Below are the code and all the weights of a small trained network. Each question names an input and a class and asks about switching units off, where a switched-off unit gives its printed mean instead of its output.

import numpy as np


def w(rows, s, z=0):
    codes = np.array(rows[::2]) - 128.0
    scale = np.full(codes.shape[1], s)
    scale[-1] = z or s
    return codes * scale


def f(y):
    return np.maximum(y, 0)


def log_softmax(a):
    a = a - a.max(-1, keepdims=True)
    return a - np.log(np.exp(a).sum(-1, keepdims=True))


def net(x, mask):
    res = np.array(x, float).reshape(1, 3) / 4 @ E
    y = f(res @ A[0][:, :-1].T + A[0][:, -1])
    res = res + np.where(mask, y, B[0][:, -1]) @ B[0][:, :-1]
    return log_softmax(res[-1] @ U[:, :-1].T + U[:, -1])


A, B = {}, {}
E = w([
[203,10,151,104,185,137,168,114,146,142],'x0',
[156,119,69,116,146,127,112,94,91,165],'x1',
[163,117,130,123,122,123,77,231,68,147],'x2',
],0.011)
A[0] = w([
[97,179,93,131,141,140,130,54,119,150,170],'n1',
[80,180,177,132,120,134,114,233,133,111,128],'n2',
[121,166,94,125,119,127,104,241,84,134,2],'n3',
[44,238,141,141,109,122,118,128,136,109,156],'n4',
[135,119,161,132,155,151,125,247,105,150,103],'n5',
[94,144,110,117,125,135,144,84,157,125,96],'n6',
[75,169,139,145,137,134,155,10,176,117,93],'n7',
[54,143,243,143,123,134,169,99,237,76,106],'n8',
],0.015,0.006)
B[0] = w([
[113,75,175,133,90,119,152,150,190,59,206],'n1',
[171,4,125,104,134,123,139,108,158,112,208],'n2',
[111,216,133,144,196,170,143,121,91,210,201],'n3',
[149,98,123,121,201,172,138,93,112,194,249],'n4',
[93,159,124,137,63,95,122,121,154,67,210],'n5',
[174,161,77,88,126,44,138,119,93,125,177],'n6',
[119,175,134,144,61,105,88,186,113,83,246],'n7',
[127,88,125,126,193,178,142,94,123,190,254],'n8',
],0.015,0.014)
U = w([
[135,105,147,116,1,27,94,181,172,16,48],'0',
[107,245,94,141,101,86,31,178,32,166,3],'1',
[150,50,158,115,252,203,196,40,150,219,240],'2',
],0.0069,0.0022)

Each question gives the input, the list of numbers given to net, and the class t.
The units are the neurons (one row each of A and B). Each row of codes is followed by its name. A weight is (code - 128) times the scale printed after its matrix; where a second scale follows, it is the last column's (A, B and U).
mask holds one flag per neuron, in row order. A switched-off neuron (its flag False) gives its mean, the last column of its row in B, instead of its output. The means were averaged over made-up inputs and are rounded, as every weight is.
A unit's drop is (log p(t) with every unit on - log p(t) with that unit switched off) / (log p(t) with every unit on - log p(t) with every unit switched off).
The circuit of an input: a set's keep is (log p(t) with only the set's units on - log p(t) with every unit switched off) / (log p(t) with every unit on - log p(t) with every unit switched off). Starting from all 8 units, units are removed one at a time, each time the one whose removal leaves the highest keep (on an exact tie, the one counted first), for as long as the keep stays at least 0.8.
circuit, biggest first: the units of the circuit, biggest drop first
top k neurons: the k neurons with the biggest drops, biggest first
drop of u: that unit's drop, to one decimal
input [-3,-2,8], class 2: circuit, biggest first => (n2)
input [2,1,6], class 1: top 2 neurons => (n3; n1)
input [1,-1,8], class 1: top 4 neurons => (n3; n5; n1; n8)
input [-5,2,7], class 2: top 2 neurons => (n2; n7)
input [0,2,7], class 1: top 2 neurons => (n3; n8)
input [-1,4,6], class 1: top 3 neurons => (n8; n3; n4)
input [2,7,6], class 1: top 2 neurons => (n8; n4)
input [-2,3,4], class 1: top 4 neurons => (n8; n4; n1; n5)
input [0,3,-7], class 0: drop of n8 => 0.0
input [-5,-5,8], class 2: drop of n2 => 0.7
input [-6,-6,8], class 2: drop of n2 => 0.1
